Below are the code and all the weights of a small trained network. Each question names an input and a class and asks about switching units off, where a switched-off unit gives its printed mean instead of its output.

import numpy as np


def w(rows, s, z=0):
    codes = np.array(rows[::2]) - 128.0
    scale = np.full(codes.shape[1], s)
    scale[-1] = z or s
    return codes * scale


def f(y):
    return np.maximum(y, 0)


def log_softmax(a):
    a = a - a.max(-1, keepdims=True)
    return a - np.log(np.exp(a).sum(-1, keepdims=True))


def net(x, mask):
    res = np.array(x, float).reshape(1, 4) / 4 @ E
    y = f(res @ A[0][:, :-1].T + A[0][:, -1])
    res = res + np.where(mask, y, B[0][:, -1]) @ B[0][:, :-1]
    return log_softmax(res[-1] @ U[:, :-1].T + U[:, -1])


A, B = {}, {}
E = w([
[248,10,80],'x0',
[126,128,130],'x1',
[181,142,246],'x2',
[35,2,180],'x3',
],0.0082)
A[0] = w([
[19,112,108,159],'neuron 1',
[142,147,252,139],'neuron 2',
[255,136,177,121],'neuron 3',
[108,52,236,81],'neuron 4',
[216,144,144,118],'neuron 5',
[106,46,179,125],'neuron 6',
[74,251,184,166],'neuron 7',
[112,53,199,157],'neuron 8',
[127,76,95,1],'neuron 9',
[157,62,55,147],'neuron 10',
[14,107,132,121],'neuron 11',
],0.0087,0.0047)
B[0] = w([
[38,93,183,238],'neuron 1',
[177,161,79,218],'neuron 2',
[128,93,255,222],'neuron 3',
[151,205,86,223],'neuron 4',
[111,79,199,191],'neuron 5',
[134,196,75,219],'neuron 6',
[150,181,82,253],'neuron 7',
[124,155,77,230],'neuron 8',
[61,129,54,146],'neuron 9',
[205,187,83,221],'neuron 10',
[70,52,159,235],'neuron 11',
],0.0089,0.0073)
U = w([
[78,161,24,239],'0',
[205,169,85,1],'1',
[51,8,254,117],'2',
],0.0094,0.00059)

Each question gives the input, the list of numbers given to net, and the class t.
The units are the neurons (one row each of A and B). Each row of codes is followed by its name. A weight is (code - 128) times the scale printed after its matrix; where a second scale follows, it is the last column's (A, B and U).
mask holds one flag per neuron, in row order. A switched-off neuron (its flag False) gives its mean, the last column of its row in B, instead of its output. The means were averaged over made-up inputs and are rounded, as every weight is.
A unit's drop is (log p(t) with every unit on - log p(t) with that unit switched off) / (log p(t) with every unit on - log p(t) with every unit switched off).
The circuit of an input: a set's keep is (log p(t) with only the set's units on - log p(t) with every unit switched off) / (log p(t) with every unit on - log p(t) with every unit switched off). Starting from all 11 units, units are removed one at a time, each time the one whose removal leaves the highest keep (on an exact tie, the one counted first), for as long as the keep stays at least 0.8.
circuit, biggest first: the units of the circuit, biggest drop first
most important unit: the unit with the biggest drop
top k neurons: the k neurons with the biggest drops, biggest first
drop of u: that unit's drop, to one decimal
input [4,4,2,0], class 2: most important unit	neuron 7
input [4,-1,3,-8], class 2: circuit, biggest first	(neuron 3; neuron 5)
input [-8,-1,2,5], class 0: top 4 neurons	(neuron 7; neuron 3; neuron 2; neuron 4)
input [-8,-6,-6,1], class 2: circuit, biggest first	(neuron 1; neuron 11)
input [1,8,-5,8], class 0: top 2 neurons	(neuron 6; neuron 3)
input [0,4,-4,4], class 2: circuit, biggest first	(neuron 7; neuron 1)
input [6,8,4,-8], class 2: top 2 neurons	(neuron 3; neuron 5)
input [-8,5,4,6], class 0: drop of neuron 7	0.2
input [4,5,2,7], class 1: drop of neuron 6	-0.1
input [8,-4,6,3], class 1: drop of neuron 1	0.1
input [7,0,8,-7], class 2: drop of neuron 3	0.2
